Table B holds the same points as the rows below, measured another way and shuffled. Each row below is followed by which row of B it is.
In the rows, 100 means zero.
B:
1: [ 89 101  82  99 126 121 113  82  99 142  87  94 103 133 113 148 129 103
  80  70  83 109 155  62 135  66  74 105 133  94  93  78]
2: [107  94  68  89 112 114  87  89  88 154 100  81  78 125 120 171  96  98
 102  60  57  99  93  87 147  33  83 106 122  79 106  64]
3: [107  96  70  83 109  84  93 112  90 135 104  79  77 108 115 137  75  94
 113  90  52  95  53 102 115  69  96  88 117  71 113  74]
4: [107 102  90  96 111  97 111 113 118 126  94  95  97  99 107 105  91 103
 111 109  80  95 105  81 112  95  78  94 117  83 102  95]
5: [ 89 115  98 110 115  96 122 107 118 104  85 132 113 111 123  76 116  98
  81 122 126 119 162  96  77 148  77  92 112  99  87 125]
6: [105 104  79 104 117  61 114 131 112 129  93  95  67 104 140  99  94  92
 105 121  52 100  34 104 103 126  73  63 140  56 119  91]
7: [ 90 107  83  97 113 109 108  89  94 119  93 109 108 120 108 122 112 103
  82  86 105 109 149  82 108  84  89 104 112 105  91  93]
8: [ 97  98  72  93 115 111 100  90  93 137  94  94  88 125 109 160 108  98
  89  67  76 106 119  81 131  54  82 106 120  92 101  78]
9: [ 98 103  70 101 125  98 109  91  83 146  96  80  87 138 119 161 127  99
  79  59  68 107 114  76 139  60  76  98 143  83 106  64]
10: [ 94 104  85 103 122 112 114  91 103 127  86 106 113 127 107 127 121 103
  81  84 105 110 160  74 116  82  77 100 124 102  97  91]
11: [ 95 114  98 114 119  78 131 115 119 100  86 128 112 110 125  71 119  97
  83 124 114 111 121  95  74 150  68  79 118  96  96 122]
12: [110 105  84  90 110  69 109 134 120 136  97  82  74  97 124 103  87  89
 119 119  47  98  35  95 115 121  72  67 133  53 111  91]
13: [101 109  84  97 112  82 117 116 111 115  90 100  91 111 120  96 102  94
  97 110  89 108  97  95  97 125  80  83 127  81 104 102]
14: [105 106  97 103 112  86 113 126 138 129  83 109  92  94 135  83 101  88
 104 136  87 112  96  91 101 147  66  79 129  64 100 119]
15: [ 91 112  84 107 120 101 124  86  95 113  96 119 115 124 103 110 118 109
  80  90 117 106 156  84 100  88  89 102 116 112  92 101]
16: [101 103  86  97 106  92 108 114 114 121  93  96  87 104 125 104  93  95
 108 110  76 102  87  93 106 107  83  89 117  75 103  97]
17: [101 106  60  97 116  85 107 101  80 137  96  85  75 130 120 145 104 101
  93  68  65  97  77  90 124  64  92  91 133  85 114  66]
18: [ 98 105  83  87 101 104  93 112 110 130  96 101  78 105 125 124  81  94
 106 108  72 106  91 104 110  99  91  94 108  75 104 101]
19: [ 97 109 101 108 111  94 120 124 142 119  89 123 103  96 138  71 103  91
  93 139 104 118 116  97  86 160  64  78 119  76  93 124]
20: [ 86 109  76 107 124 119 114  73  87 120  89 116 110 141 113 144 136 106
  63  62 111 112 176  81 109  73  78 109 126 115  93  87]

[118  99 111  97  99 103  87 102 102 102 120 105  94  76  86 103  96 102
 108 110  93 104  97 103] : 13
[131  98 111  94  97  94  76 101 112  98 165 110  92  64  93 105  92 104
 107 117  95 100  78 108] : 6
[107  95 130  96 103 107  91 100 101  97  89 103  89  82  69  94 104 105
 113 100  92 111 133  99] : 5
[107 102 100  99 103 114  97 107  92  98  69 101 101  91  83  99  98 100
 101 102  95  97  92 101] : 7
[113  97 102  98 102 112  91 105 104  96 118 102  95  84  86 105  95 100
 106 109  96 103  91 102] : 16
[111 106  77  99 102 119  97 111  88  88  89 105 111  92  82 108  88  97
  90 105 102  87  44 111] : 2
[112  89 137  96 107 109  85  99 107  96 125 106  86  77  68  94 101 104
 116 105  98 110 130 104] : 19
[108 104 109  96 105 118  90 107  82  95  70 106 107  90  74  93  93 100
  93 101  96  97  88 105] : 10
[126  98 106  97 100 109  83 105 108 101 157 105  96  72  90 104  91 100
 104 115  99 101  77 107] : 12
[113 100 105  97 104 118  90 106  98 102 108 104  93  91  82 100  90  96
 100 109  99 104  92 100] : 4
[113 105  89  99 102 116  96 109  87  92  82 104 108  91  79 101  89  98
  94 105  98  90  59 108] : 8
[126 111  78  98  94 109  89 109  96  98 105 104 103  76  98 113  90  98
  91 113  95  88  54 106] : 17
[114  89 131  96 106 112  86 102 108  93 132 106  87  75  74  96 100 103
 115 106  99 107 114 105] : 14
[110 106 104  98 104 111  91 104  85  93  48 106 112  89  78  97  94 102
  92 100  94  90  80 108] : 20
[112  97  92 100 102 109 103 108 106  91 117 103  92  88  77 105  98  99
 110 106  97  98  89 104] : 18
[120  95 131  94 102  99  76  99 105 103 112 106  89  73  82  93  97 105
 109 109  93 110 124 102] : 11
[110 103 108  97 100 112  87 104  92 104  68 103 100  89  83  99  96 102
  99 105  92 101  97  99] : 15
[122 108  94  97  99 116  85 108  85  93  84 108 114  78  90 104  89  99
  85 107 100  86  49 111] : 9
[113 103 108  98 105 126  92 108  81  91  63 109 114  90  72  95  89  98
  88 101  99  92  71 109] : 1
[116 106  79  99  95 105  94 111 103  99 126 102 100  84  96 113  92  99
  99 113  96  94  54 107] : 3
